Below is a small trained network, with its code and all its weights. Each question gives an input and a target symbol and asks what happens when units are switched off, that is, made to give their printed mean instead of their output.

import numpy as np


def w(rows, s, z=0):
    codes = np.array(rows[::2]) - 128.0
    scale = np.full(codes.shape[1], s)
    scale[-1] = z or s
    return codes * scale


def norm(h):
    return h / np.sqrt((h * h).mean(-1, keepdims=True) + 1e-5)


def f(y):
    return y / 2 * (1 + np.tanh(0.7978845608 * (y + 0.044715 * y**3)))


def softmax(a):
    e = np.exp(a - a.max(-1, keepdims=True))
    return e / e.sum(-1, keepdims=True)


def log_softmax(a):
    a = a - a.max(-1, keepdims=True)
    return a - np.log(np.exp(a).sum(-1, keepdims=True))


def net(x, mask):
    ids = ['ΣΩαδεηθμ'.index(c) for c in x.split()]
    T = len(ids)
    res = E[ids] + P[:T]
    u = 0
    for l in range(3):
        q, k, v = (norm(res) @ M[l].T for M in (Q, K, V))
        z = softmax(np.where(np.tri(T) > 0, q @ k.T / 3**0.5, -1e9)) @ v
        res = res + np.where(mask[u], z, O[l][:, -1]) @ O[l][:, :-1]
        u += 1
        y = f(norm(res) @ A[l][:, :-1].T + A[l][:, -1])
        res = res + np.where(mask[u : u + 12], y, B[l][:, -1]) @ B[l][:, :-1]
        u += 12
    return log_softmax(norm(res)[-1] @ U[:, :-1].T + U[:, -1])


Q, K, V, O, A, B = {}, {}, {}, {}, {}, {}
E = w([
[68,36,106,99,130],'Σ',
[162,148,185,70,133],'Ω',
[119,199,133,141,51],'α',
[186,129,117,96,113],'δ',
[68,119,66,164,91],'ε',
[134,183,118,132,166],'η',
[2,95,138,116,151],'θ',
[56,137,182,78,80],'μ',
],0.0051)
P = w([
[109,116,68,80,198],'0',
[36,127,154,118,102],'1',
[181,178,45,3,157],'2',
[85,106,152,165,117],'3',
[197,177,58,37,154],'4',
[120,68,193,205,109],'5',
[224,164,66,67,162],'6',
[108,64,187,198,122],'7',
],0.0033)
Q[0] = w([
[68,199,151,234,122],'L0H1',
[127,37,94,143,242],'L0H1',
[96,121,40,2,23],'L0H1',
],0.0023)
K[0] = w([
[102,150,200,207,117],'L0H1',
[134,56,101,128,253],'L0H1',
[123,112,125,82,64],'L0H1',
],0.0032)
V[0] = w([
[156,131,112,26,117],'L0H1',
[175,5,187,208,133],'L0H1',
[180,169,65,48,103],'L0H1',
],0.0012)
O[0] = w([
[113,112,164,135,143,171],'L0H1',
[162,254,129,100,102,7],'L0H1',
[164,87,167,170,141,165],'L0H1',
],0.0025,0.0014)
A[0] = w([
[92,105,219,188,211,96],'L0N1',
[150,123,56,106,91,82],'L0N2',
[84,174,189,201,187,111],'L0N3',
[127,173,159,234,115,3],'L0N4',
[246,221,56,59,160,88],'L0N5',
[117,135,44,135,135,139],'L0N6',
[73,119,127,193,99,86],'L0N7',
[152,99,14,83,244,110],'L0N8',
[114,146,122,128,145,111],'L0N9',
[152,253,158,65,155,65],'L0N10',
[134,141,97,119,130,91],'L0N11',
[138,207,100,182,59,155],'L0N12',
],0.0041,0.0031)
B[0] = w([
[73,151,116,99,228,159],'L0N1',
[120,124,175,132,159,109],'L0N2',
[121,172,109,116,184,158],'L0N3',
[136,168,160,181,97,66],'L0N4',
[3,50,148,129,118,249],'L0N5',
[124,140,152,84,142,163],'L0N6',
[107,154,95,135,80,141],'L0N7',
[144,159,206,74,46,215],'L0N8',
[131,124,126,127,120,120],'L0N9',
[128,83,55,132,118,180],'L0N10',
[115,110,152,130,128,97],'L0N11',
[148,168,163,67,182,186],'L0N12',
],0.004,0.0014)
Q[1] = w([
[127,84,158,229,112],'L1H1',
[165,243,154,65,226],'L1H1',
[41,4,102,67,150],'L1H1',
],0.0033)
K[1] = w([
[104,171,107,83,170],'L1H1',
[210,141,161,144,148],'L1H1',
[103,3,125,132,174],'L1H1',
],0.0042)
V[1] = w([
[147,78,178,106,105],'L1H1',
[251,148,100,198,82],'L1H1',
[176,127,136,251,194],'L1H1',
],0.0017)
O[1] = w([
[145,145,90,169,143,137],'L1H1',
[10,91,177,151,53,9],'L1H1',
[5,64,157,102,75,3],'L1H1',
],0.002,0.0027)
A[1] = w([
[116,218,98,188,69,125],'L1N1',
[87,115,14,162,63,113],'L1N2',
[153,144,139,129,144,88],'L1N3',
[42,110,169,116,155,124],'L1N4',
[32,180,181,122,81,27],'L1N5',
[74,75,187,171,120,89],'L1N6',
[197,107,158,128,99,111],'L1N7',
[153,173,216,188,161,43],'L1N8',
[149,70,130,197,146,57],'L1N9',
[181,189,183,96,128,87],'L1N10',
[93,151,52,255,109,3],'L1N11',
[151,86,84,118,151,107],'L1N12',
],0.0052,0.0031)
B[1] = w([
[58,192,176,92,119,153],'L1N1',
[103,31,176,34,206,148],'L1N2',
[124,112,100,126,146,87],'L1N3',
[189,141,64,136,10,253],'L1N4',
[192,132,144,64,9,192],'L1N5',
[138,119,120,210,15,126],'L1N6',
[121,186,53,132,177,100],'L1N7',
[133,143,208,91,154,94],'L1N8',
[92,25,112,85,125,56],'L1N9',
[89,104,83,143,166,155],'L1N10',
[31,91,252,113,209,98],'L1N11',
[120,184,133,116,125,126],'L1N12',
],0.0037,0.0015)
Q[2] = w([
[81,152,154,150,130],'L2H1',
[180,117,125,59,192],'L2H1',
[117,126,176,254,111],'L2H1',
],0.012)
K[2] = w([
[112,155,118,103,135],'L2H1',
[156,102,177,180,155],'L2H1',
[122,128,75,5,131],'L2H1',
],0.013)
V[2] = w([
[219,248,102,147,77],'L2H1',
[3,208,165,121,173],'L2H1',
[46,196,94,156,40],'L2H1',
],0.0039)
O[2] = w([
[213,123,170,221,55,254],'L2H1',
[103,144,223,151,253,201],'L2H1',
[142,95,101,219,177,192],'L2H1',
],0.0041,0.0014)
A[2] = w([
[172,120,107,211,145,140],'L2N1',
[83,168,119,89,95,107],'L2N2',
[114,82,81,78,98,127],'L2N3',
[153,127,150,216,167,132],'L2N4',
[170,87,131,90,164,93],'L2N5',
[169,182,155,127,155,112],'L2N6',
[219,146,31,206,124,2],'L2N7',
[43,155,187,201,103,143],'L2N8',
[113,172,231,116,133,133],'L2N9',
[167,169,106,144,114,107],'L2N10',
[113,141,114,133,217,162],'L2N11',
[146,150,123,254,201,60],'L2N12',
],0.0077,0.0056)
B[2] = w([
[117,164,118,124,189,175],'L2N1',
[150,166,168,149,158,154],'L2N2',
[122,156,150,207,170,203],'L2N3',
[75,206,158,139,137,162],'L2N4',
[91,194,150,168,116,145],'L2N5',
[126,129,162,174,154,184],'L2N6',
[237,121,67,84,234,173],'L2N7',
[113,218,72,34,164,186],'L2N8',
[206,56,187,112,138,223],'L2N9',
[119,72,130,98,135,158],'L2N10',
[132,79,137,166,75,255],'L2N11',
[102,190,196,254,124,164],'L2N12',
],0.0057,0.0028)
U = w([
[79,37,76,207,116,145],'Σ',
[202,24,226,150,119,41],'Ω',
[170,241,209,43,145,4],'α',
[215,128,57,135,196,189],'δ',
[48,70,153,53,167,171],'ε',
[119,192,179,238,167,179],'η',
[46,209,61,107,130,128],'θ',
[167,150,109,134,2,164],'μ',
],0.0071,0.0028)

Each question gives the input, a string of symbols that net reads in full, and the target symbol t.
The units are the heads (3 rows each of Q, K, V and O) and the neurons (one row each of A and B). Each row of codes is followed by its name. A weight is (code - 128) times the scale printed after its matrix; where a second scale follows, it is the last column's (O, A, B and U).
mask holds one flag per unit, layer by layer, with each layer's heads first. A switched-off unit (its flag False) gives its mean, the last column of its rows in O or B, instead of its output. The means were averaged over made-up inputs and are rounded, as every weight is.
A unit's drop is (log p(t) with every unit on - log p(t) with that unit switched off) / (log p(t) with every unit on - log p(t) with every unit switched off).
The circuit of an input: a set's keep is (log p(t) with only the set's units on - log p(t) with every unit switched off) / (log p(t) with every unit on - log p(t) with every unit switched off). Starting from the 12 units with the biggest drops (on a tie, the unit counted first), units are removed one at a time, each time the one whose removal leaves the highest keep (on an exact tie, the one counted first), for as long as the keep stays at least 0.8.
units of the circuit, in order: the units of the circuit, biggest drop first
top k neurons: the k neurons with the biggest drops, biggest first
k most important neurons of layer l: the k neurons of layer l with the biggest drops, biggest first
input Ω δ ε, target μ: units of the circuit, in order : [L2H1; L0N8]
input δ α μ ε μ, target ε: top neuron : [L1N11]
input Σ μ μ δ, target δ: units of the circuit, in order : [L1N7; L2N7]
input δ η Ω Σ μ δ η, target μ: units of the circuit, in order : [L2H1; L0N5]
input μ θ θ, target Σ: top 3 neurons : [L1N4; L2N11; L0N8]
input η ε α μ, target μ: units of the circuit, in order : [L1N5; L1N4]
input δ ε μ μ ε η δ, target Ω: top 3 neurons : [L0N5; L0N8; L1N4]
input Ω Ω δ, target α: 3 most important neurons of layer 0 : [L0N5; L0N8; L0N10]
input μ α Σ Σ δ, target θ: 2 most important neurons of layer 0 : [L0N5; L0N8]
input μ α μ μ δ η η, target Ω: 2 most important neurons of layer 0 : [L0N8; L0N5]
input Ω μ μ Ω μ α δ, target η: top 2 neurons : [L0N5; L1N4]
input η θ η, target Σ: top 2 neurons : [L0N5; L1N4]
input α η μ ε η, target ε: 2 most important neurons of layer 1 : [L1N11; L1N2]
input α δ η α, target α: top 2 neurons : [L2N8; L2N9]
input μ α ε, target η: 2 most important neurons of layer 1 : [L1N1; L1N4]
input δ Ω μ η ε δ Σ, target μ: top neuron : [L0N8]
input α η Ω μ μ δ δ, target μ: 2 most important neurons of layer 0 : [L0N5; L0N8]
input α ε μ, target ε: top 2 neurons : [L1N2; L1N11]
input Σ μ ε δ μ α δ, target η: top 3 neurons : [L1N7; L0N5; L1N4]
input δ α μ α ε, target η: top neuron : [L0N12]
input ε μ μ θ μ, target Σ: top 3 neurons : [L0N8; L1N4; L2N11]
input ε μ Σ Σ Ω Ω δ, target α: 2 most important neurons of layer 1 : [L1N4; L1N5]
